Below are the code and all the weights of a small trained network. Each question names an input and a target symbol and asks about switching units off, where a switched-off unit gives its printed mean instead of its output.

import numpy as np


def w(rows, s, z=0):
    codes = np.array(rows[::2]) - 128.0
    scale = np.full(codes.shape[1], s)
    scale[-1] = z or s
    return codes * scale


def norm(h):
    return h / np.sqrt((h * h).mean(-1, keepdims=True) + 1e-5)


def f(y):
    return np.maximum(y, 0)


def softmax(a):
    e = np.exp(a - a.max(-1, keepdims=True))
    return e / e.sum(-1, keepdims=True)


def log_softmax(a):
    a = a - a.max(-1, keepdims=True)
    return a - np.log(np.exp(a).sum(-1, keepdims=True))


def net(x, mask):
    ids = ['αβγδζηξπστψω'.index(c) for c in x.split()]
    T = len(ids)
    res = E[ids] + P[:T]
    u = 0
    for l in range(3):
        q, k, v = (norm(res) @ M[l].T for M in (Q, K, V))
        z = softmax(np.where(np.tri(T) > 0, q @ k.T / 3**0.5, -1e9)) @ v
        res = res + np.where(mask[u], z, O[l][:, -1]) @ O[l][:, :-1]
        u += 1
        y = f(norm(res) @ A[l][:, :-1].T + A[l][:, -1])
        res = res + np.where(mask[u : u + 4], y, B[l][:, -1]) @ B[l][:, :-1]
        u += 4
    return log_softmax(norm(res)[-1] @ U[:, :-1].T + U[:, -1])


Q, K, V, O, A, B = {}, {}, {}, {}, {}, {}
E = w([
[161,136,134,137],'α',
[91,132,89,139],'β',
[106,174,76,114],'γ',
[92,176,137,124],'δ',
[178,112,146,125],'ζ',
[150,146,90,139],'η',
[133,124,78,108],'ξ',
[97,78,102,80],'π',
[120,63,250,49],'σ',
[126,172,113,221],'τ',
[87,202,86,168],'ψ',
[78,112,25,125],'ω',
],0.025)
P = w([
[232,173,124,145],'0',
[43,71,37,73],'1',
[224,173,122,149],'2',
[3,34,119,226],'3',
[225,176,119,139],'4',
[57,91,39,49],'5',
],0.0068)
Q[0] = w([
[138,185,126,11],'0.h1',
[136,146,166,142],'0.h1',
[176,114,78,203],'0.h1',
],0.011)
K[0] = w([
[164,156,91,39],'0.h1',
[128,30,156,255],'0.h1',
[154,57,64,177],'0.h1',
],0.0094)
V[0] = w([
[92,160,181,3],'0.h1',
[98,107,152,47],'0.h1',
[96,9,81,54],'0.h1',
],0.0057)
O[0] = w([
[137,99,105,30,5],'0.h1',
[140,193,162,250,41],'0.h1',
[115,106,118,105,170],'0.h1',
],0.011,0.0017)
A[0] = w([
[139,123,112,97,90],'0.n1',
[169,91,159,122,20],'0.n2',
[132,189,251,98,68],'0.n3',
[153,109,65,97,4],'0.n4',
],0.017,0.0029)
B[0] = w([
[152,32,155,127,175],'0.n1',
[98,109,116,78,154],'0.n2',
[7,99,98,197,170],'0.n3',
[169,100,165,195,255],'0.n4',
],0.012,0.0065)
Q[1] = w([
[171,99,163,41],'1.h1',
[94,223,132,185],'1.h1',
[6,123,163,152],'1.h1',
],0.011)
K[1] = w([
[114,114,206,44],'1.h1',
[109,250,103,163],'1.h1',
[32,113,121,85],'1.h1',
],0.011)
V[1] = w([
[172,138,14,117],'1.h1',
[92,158,162,225],'1.h1',
[110,126,254,125],'1.h1',
],0.0056)
O[1] = w([
[153,94,3,50,225],'1.h1',
[205,96,157,91,173],'1.h1',
[69,120,8,113,4],'1.h1',
],0.0071,0.0032)
A[1] = w([
[12,169,192,164,203],'1.n1',
[2,24,139,95,191],'1.n2',
[156,183,124,69,247],'1.n3',
[237,87,51,101,131],'1.n4',
],0.0095,0.0015)
B[1] = w([
[180,45,80,91,167],'1.n1',
[67,127,219,82,227],'1.n2',
[225,8,168,147,148],'1.n3',
[65,138,151,92,254],'1.n4',
],0.013,0.0085)
Q[2] = w([
[162,164,104,211],'2.h1',
[75,82,158,50],'2.h1',
[155,78,125,13],'2.h1',
],0.011)
K[2] = w([
[167,134,1,161],'2.h1',
[53,106,196,80],'2.h1',
[163,143,100,152],'2.h1',
],0.0088)
V[2] = w([
[143,68,111,77],'2.h1',
[3,126,192,204],'2.h1',
[111,203,124,165],'2.h1',
],0.0031)
O[2] = w([
[184,98,99,122,224],'2.h1',
[175,156,152,70,222],'2.h1',
[76,58,3,219,5],'2.h1',
],0.0074,0.0017)
A[2] = w([
[118,207,94,69,105],'2.n1',
[254,47,66,141,204],'2.n2',
[101,60,238,38,6],'2.n3',
[71,13,201,124,149],'2.n4',
],0.0082,0.002)
B[2] = w([
[180,86,2,88,133],'2.n1',
[61,69,149,99,189],'2.n2',
[132,197,41,148,245],'2.n3',
[210,205,144,183,246],'2.n4',
],0.0081,0.011)
U = w([
[205,95,109,43,177],'α',
[70,123,212,112,144],'β',
[80,218,171,109,100],'γ',
[100,55,34,113,107],'δ',
[117,177,31,85,77],'ζ',
[174,170,108,226,134],'η',
[24,151,88,144,112],'ξ',
[168,230,117,141,142],'π',
[157,74,55,202,140],'σ',
[226,64,194,174,119],'τ',
[116,45,175,93,253],'ψ',
[188,175,248,119,47],'ω',
],0.016,0.0033)

Each question gives the input, a string of symbols that net reads in full, and the target symbol t.
The units are the heads (3 rows each of Q, K, V and O) and the neurons (one row each of A and B). Each row of codes is followed by its name. A weight is (code - 128) times the scale printed after its matrix; where a second scale follows, it is the last column's (O, A, B and U).
mask holds one flag per unit, layer by layer, with each layer's heads first. A switched-off unit (its flag False) gives its mean, the last column of its rows in O or B, instead of its output. The means were averaged over made-up inputs and are rounded, as every weight is.
A unit's drop is (log p(t) with every unit on - log p(t) with that unit switched off) / (log p(t) with every unit on - log p(t) with every unit switched off).
The circuit of an input: a set's keep is (log p(t) with only the set's units on - log p(t) with every unit switched off) / (log p(t) with every unit on - log p(t) with every unit switched off). Starting from the 12 units with the biggest drops (on a tie, the unit counted first), units are removed one at a time, each time the one whose removal leaves the highest keep (on an exact tie, the one counted first), for as long as the keep stays at least 0.8.
circuit, biggest first: the units of the circuit, biggest drop first
unit that matters most: the unit with the biggest drop
top k neurons: the k neurons with the biggest drops, biggest first
top k neurons in layer l: the k neurons of layer l with the biggest drops, biggest first
drop when u is switched off: that unit's drop, to one decimal
input ω ξ ζ β, target γ: top 4 neurons -> 1.n2, 0.n4, 2.n4, 2.n3
input ζ σ γ α η, target ψ: circuit, biggest first -> 1.n2, 2.n4, 2.n2, 2.n3
input β δ γ σ ξ ξ, target π: unit that matters most -> 0.n4
input γ ξ ξ γ β, target ζ: circuit, biggest first -> 1.n4, 1.n2, 0.n3, 1.h1
input σ ξ η τ, target σ: top 2 neurons in layer 0 -> 0.n4, 0.n1
input ψ τ η σ δ, target ξ: top 3 neurons -> 0.n3, 0.n4, 1.n2
input σ δ η η β, target ζ: top 3 neurons in layer 0 -> 0.n3, 0.n1, 0.n4
input δ ζ η ψ, target δ: top 2 neurons -> 1.n1, 1.n2
input ξ ω α, target π: top 3 neurons -> 1.n4, 0.n4, 1.n2
input π ξ ψ ζ, target ω: top 2 neurons -> 1.n2, 0.n2
input ω α α γ, target ζ: top 3 neurons in layer 0 -> 0.n4, 0.n1, 0.n3
input ξ ω σ ψ ξ ζ, target ω: top 3 neurons in layer 0 -> 0.n2, 0.n4, 0.n1
input ξ ω γ, target α: top 3 neurons in layer 1 -> 1.n2, 1.n4, 1.n3
input ξ ξ π ξ ζ η, target η: unit that matters most -> 1.n4
input ω ψ γ τ π, target ω: top 2 neurons -> 0.n4, 2.n4
input ξ π ψ τ, target σ: drop when 2.n3 is switched off -> 0.0
input π σ δ π ω α, target τ: drop when 0.n4 is switched off -> 2.2
input β ξ ω τ α, target π: drop when 1.n4 is switched off -> 0.7
